riv: [200 125 120 127]
rezul: [200 125 119 127]
Mun: [148 147 107 130]
buv: [200 125 120 126]
rest: [148 147] => [107 130]
which: [200 125 119 127] => rezul
rest: [200 125 119] => [127]
has: [199 125 119 127] => no
has: [147 107 130] => yes
has: [125 120] => yes
has: [200 125 120 127] => yes

bav: [ 78 115 116 127  77  85 127 134 167  85 130 138 100 105 136 118  73 123
 177 104 111 177 103 135 121 121 155 147 179 150 121 123 158 135 145 158
 117  97 126]
fuf: [ 78 115 116 127  77  85 127 134 167  85 130 138 100 105 134 118  73 123
 177 104 111 177 103 135 121 115 155 147 179 150 121 123 158 135 145 158
 117  97 126]
Pivab: [179 141 139 139 171 169 121 133 102 158 129 123 147 147 124 149 171 135
  86 151 138  88 154 114 141 131 103 122  86 107 147 140 103 119 115 107
 135 154 126]
tate: [155 135 120 129 160 176 111 123 118 147 155 103 176 117 143 150 149 121
  89 171 116 104 145 115 116 148 111 105  84 122 130 146 108 111 107 168
 117 128  88]
diz: [155 135 120 129 160 176 111 123 118 147 155 103 176 117 143 150 149 121
  89 171 116 104 145 115 116 148 111 105  84 122 130 146 108 111 122  74
 140 136 124]
Kabo: [125  98 136 100 165  79 150 130 113 182  98 168 106 157  85 101 156 126
 137 114 144 119 123 169 136 164 109 138 169 129  90  94 116 176 130 175
 130 164 159]
Rumib: [ 78 115 116 127  77  85 127 134 167 158 130 138 100 105 134 118  73 123
 177 104 111 177 103 135  95 115 155 147 179 150 121 123 158 135 145 158
 117  97 126]
Fafib: [109 117 115  93 143 146 132  93 118 159 125 115 165 122 116 114 142 120
 110 147 115  94 116 122 104 158 138  91 110 135  85 111 129 125 110 102
 137 140 118]
rest: [110 102] => [137 140 118]
has: [168 106 158] => no
has: [104 111 177] => yes
has: [146 132] => yes
rest: [131 103 122] => [ 86 107 147 140 103 119 115 107 135 154 126]
has: [155 103 176] => yes
has: [164 109 138 169 129] => yes

Zogo: [125 101  95  80 135 132  84  90 179 132  66 175 149 169 133  92  97 171
 101 108 174  63  98 173  90 108 160  89 135  71]
zetib: [125 101  95  80 135 132  84  89 179 132  66 175 149 169 133 110  97 171
 101 108 175  63  97 173  90 108 160  89 135  71]
Vab: [125 101  95  80 135 132  84  90 179 132  66 175 149 169 133  92  97 171
 101 108 174  62  98 173  71 108 160  89 135  71]
rest: [169 133 110] => [ 97 171 101 108 175  63  97 173  90 108 160  89 135  71]
has: [ 66 132] => no
has: [179 132  66 175] => yes
rest: [110  97] => [171 101 108 175  63  97 173  90 108 160  89 135  71]
rest: [174  63  98 173] => [ 90 108 160  89 135  71]
rest: [ 97 173  90] => [108 160  89 135  71]
has: [110 133 169 149] => no

bib: [196 110 170 142 174 176]
kof: [145 114 161 136 163 122]
lufi: [189 156 111  78 118 121]
Nop: [121 114 161 136 164 178]
tuze: [121 114 161 136 164 165]
Naza: [184 114 161 136 164 165]
has: [165 164 136 161 114] => no
rest: [110 170 142] => [174 176]
rest: [196 110] => [170 142 174 176]

Gobu: [129  73 128 171 204]
vom: [120 168 118 159 108]
gopot: [166 140  86 102 170]
bal: [101 168 119 159  63]
Baz: [120 168 118 159  88]
meve: [129  73 128 171 126]
Boz: [181 107 138  91 116]
fezo: [102 140  70  72 122]
Gafa: [181  72 128 179 116]
rest: [166 140] => [ 86 102 170]
which: [101 168 119 159  63] => bal
rest: [168 119 159] => [63]
has: [102  86 140] => no

Ginim: [147 110 113 132 105  99 126 119 174 123 117 104 141 171 122 121]
pirom: [162 145  97 119 147 139 159 142 128 116 156 109 132 129 142  96]
Tam: [ 80 113 133 136 104 133  94 117  99 114 123 131 121 115 121 124]
porek: [147 147 162 126 151 125 133 152 135 142  81 164 134 126 119 174]
Gup: [ 93 126 119 115 149 151 133 129 128 141  81 164 161 166 117 118]
Lafit: [119 113 108 133 121 138 131  97 122 133 198 114 103 111 146 108]
kif: [153 104  92 138 115 115 133 137 160  97 110 101 136 138 146 114]
goro: [ 87 145 163 115 148 151 133 129  80 137 151 140 129 109 118 142]
gage: [151 101 121 150 136 105 130 131 188 125  85 124 132 132 145 141]
rest: [115 148 151 133 129] => [ 80 137 151 140 129 109 118 142]
rest: [128 141] => [ 81 164 161 166 117 118]
rest: [142  81 164] => [134 126 119 174]
has: [103  92 138] => no

fama: [136 143 139 112 133 129 141 159 113 131  69 117 138 171 131 113 114 139
 132 148 146 116 164 119 114 125 126 140]
Mapi: [103 139  99 155 113 150 110 140 155 161 127 116 138 171 131 126 114 122
 150 148 132 128 149 115 114 113 121 131]
ramit: [136 143 139 112 133 129 141 159 113 131  69 117 138 171 131 113 114 139
 132 148 146 116 164 128 114 125 126 140]
rest: [161 127 116 138] => [171 131 126 114 122 150 148 132 128 149 115 114 113 121 131]
which: [136 143 139 112 133 129 141 159 113 131  69 117 138 171 131 113 114 139
 132 148 146 116 164 128 114 125 126 140] => ramit
has: [131 113 159 141] => no
has: [113 159 141] => no
rest: [164 119 114 125] => [126 140]
has: [ 99 155] => yes

doli: [130 125 125 125 128 130 125 125 126 132 126 129 129 128 126 129 131]
nif: [116 126 133 129 125 134 136 125 120 125 128 123 121 123 126 129 132]
fifi: [122 122 134 130 125 132 136 128 127 123 130 128 126 124 132 128 130]
gabiz: [119 128 120 130  87 123 117 114  99 140 132 128  93 167 109 112 136]
nivo: [132 129 130 133 128 123 121 126 130 127 129 132 133 126 128 130 124]
sukon: [148 136 133  94 104 127 126 127 126 103 171 119 135 146  98 105 127]
rebem: [108 128 109 117 145 151 120 140 108 156 113 129  64 143 112 146 122]
vuz: [127 109 109 117 144 135 134 132 152 112 125 156 137 106 142 147 139]
pozin: [131 132 125 128 130 121 118 127 135 133 130 128 133 128 124 124 129]
has: [127 109 109 117 144] => yes
has: [132 125] => yes
has: [106 142 146] => no
has: [121 118 128 135 133] => no
rest: [109 117 144] => [135 134 132 152 112 125 156 137 106 142 147 139]
has: [125 120] => yes
rest: [136 133] => [ 94 104 127 126 127 126 103 171 119 135 146  98 105 127]

fudi: [163 130 167  96 166 160 108 174 160 158]
gudub: [172 131 167  96 113 160 109 174 160 158]
vudi: [ 79 167 162  83 109 141  79 183  93 136]
detob: [163 106 102 107 166 160 170 174 160 158]
Bimel: [154 127 148 165 107 121  97 173 160  82]
rest: [107 166 160 170] => [174 160 158]
has: [107 121  97 173 160] => yes
has: [160 158] => yes
rest: [173 160] => [82]
rest: [127 148 165 107] => [121  97 173 160  82]
has: [127 148] => yes
rest: [131 167  96] => [113 160 109 174 160 158]

gili: [128 116 106 163 138 129 137 122 139]
dule: [131 169 153 120  96 121 134 117 137]
Setus: [131  67 153 120  96 121 134 117 137]
rest: [116 106 163] => [138 129 137 122 139]
rest: [163 138 129 137 122] => [139]
rest: [129 137 122] => [139]
has: [137 129 138 163] => no
has: [129 138] => no

Sube: [117 124 119 126 132 133 139 116 114 152]
zimi: [127 119 124 121 124 121 138 131 128 127]
beduv: [114 143 128 116 129 144 128 131 128 125]
Mam: [117 124 119 126 132 133 139 121 144  95]
Reto: [146 138 146 126 133 133 139 139 130 132]
Zavos: [136 123 130 124 129 127 127 131 129 123]
Ser: [ 93  73  89  86  98 184 146 121 139 120]
vigin: [122 124 128 128 132 128 132 126 128 133]
Legub: [123 152  87 102 143 137 145 101 154 136]
rest: [130 124 129] => [127 127 131 129 123]
has: [127 120 124 121] => no
has: [184  98  86] => no
rest: [127 131] => [129 123]
rest: [133 133] => [139 139 130 132]
has: [118 124 119 126] => no

Dop: [103 133 145 171  85 130]
fozad: [129 132 116 122 180  97]
goge: [161 166 117 122 156 134]
suk: [172 130  94 135  71 113]
has: [133 144 171  85] => no
rest: [129 132 116 122 180] => [97]
has: [171  85] => yes
has: [145 171  85] => yes
has: [113  71] => no
has: [132 116] => yes
rest: [116 122] => [180  97]

Depe: [129 110  96 113 132 129 113 110 129 144 172 181 104 107 125 104  85  92
 120 139 127 116 138 170 181 168 164 167 169 153 145 144 121 110 100 111
 119 119 111 121 142]
Nuko: [114 131 135 114 132 128 113 110 129 107 121 141 146 123 109 106 117 113
  92  88 112 134 133 119 131 161 183 174 158 166 167 132 107  95 111 130
  97 103 120 121 113]
bes: [124 119 112 125 137 126 107  98 118 133 126 109 112 124 145 138 112 106
 112 116 100  88  97 126 138 125 124 147 181 181 168 164 167 165 150 149
 143 130 107  98 107]
dur: [109 116 104  86  94 121 136 128 118 138 171 181 170 151 143 168 154 142
 145 133 109 139 127 112 111 130 148 141 111 105 109 117  99  87  94 117
 136 128 120 142 176]
ronu: [119 136 131 109  96 113 130 129 112 108 127 147 143 126  98 108 114 110
  85  88 118 136 130 120 136 170 179 170 162 167 169 153 151 143 135 110
  96 107 122 119 106]
sofo: [109 116 104  86  94 121 136 128 118 138 171 181 170 151 143 168 154 142
 145 133 109  99 109 123 118 112 121 136 138 107  98 113 135 129 113 107
 131 146 142 119  91]
Vem: [144 123 105 107 116 109  92  90 116 139 132 119 133 168 174 173 160 163
 169 156 119 136 137 115  97 106 121 121 121 118 136 132 107  95 111 129
 129 115 108 124 144]
rest: [132 107  95 111 129] => [129 115 108 124 144]
has: [124 147 181] => yes
rest: [ 97 103] => [120 121 113]
rest: [136 138 107  98 113] => [135 129 113 107 131 146 142 119  91]
rest: [132 129 113 110 129] => [144 172 181 104 107 125 104  85  92 120 139 127 116 138 170 181 168 164
 167 169 153 145 144 121 110 100 111 119 119 111 121 142]
rest: [139 127 116] => [138 170 181 168 164 167 169 153 145 144 121 110 100 111 119 119 111 121
 142]
rest: [141 146 123 109] => [106 117 113  92  88 112 134 133 119 131 161 183 174 158 166 167 132 107
  95 111 130  97 103 120 121 113]

ros: [113 131 129 136 147 118 129 133 149 142 155 145 122]
Suz: [121 100 149 135 137 125 131 127 121 137 137 126 132]
vula: [129 130 188 138 175 142 129 136 145 183  81 184 134]
faku: [121 100 149 136 115 144 130 107 126 123  95 152 109]
vagov: [121 183 115 130 170 132 130 168 152 179 143 111 158]
moro: [137 109 135 132 115 136 124 114 131 112  95 151 116]
sugok: [120 130  70 130  96 108 125 127 120  88 173  66 121]
rest: [ 95 152] => [109]
rest: [127 120] => [ 88 173  66 121]
rest: [152 179] => [143 111 158]
has: [183  81 184 135] => no
rest: [121 100 149 136] => [115 144 130 107 126 123  95 152 109]

fodu: [195 100 133 127 140 126 126 133 129 116 132]
Zad: [ 93 156  83 130 129 130  72 121 123 141 124]
kete: [109 122 167 123 115 126 192 126 128 121 128]
biman: [ 93 157  83 130 129 126 193 123 124 137 125]
samol: [195 100 133 127 140 130  67 123 127 116 132]
rest: [157  83] => [130 129 126 193 123 124 137 125]
rest: [ 93 156  83 130 129] => [130  72 121 123 141 124]
rest: [126 193 123] => [124 137 125]
rest: [126 192] => [126 128 121 128]
has: [129 126] => yes

sal: [168 163 120 168 169 120]
rut: [168 167 121 168 193  97]
puz: [170 162 120 169 191  96]
rest: [162 120] => [169 191  96]
has: [193 168 121 167] => no
has: [120 168 170 120] => no

mobal: [104 116 119  96  90]
zurot: [116 129 138 112  84]
dudi: [143 134 170 113 134]
gaf: [ 87 135 100 110 103]
kasid: [147 136 153 112 151]
vibof: [121 123 155 104 108]
bamo: [ 87 135 100 111  57]
tid: [101 125  88  91  95]
rest: [ 87 135 100 111] => [57]
rest: [ 87 135 100 110] => [103]
has: [116 129 138 113] => no
has: [134 170 113 134] => yes

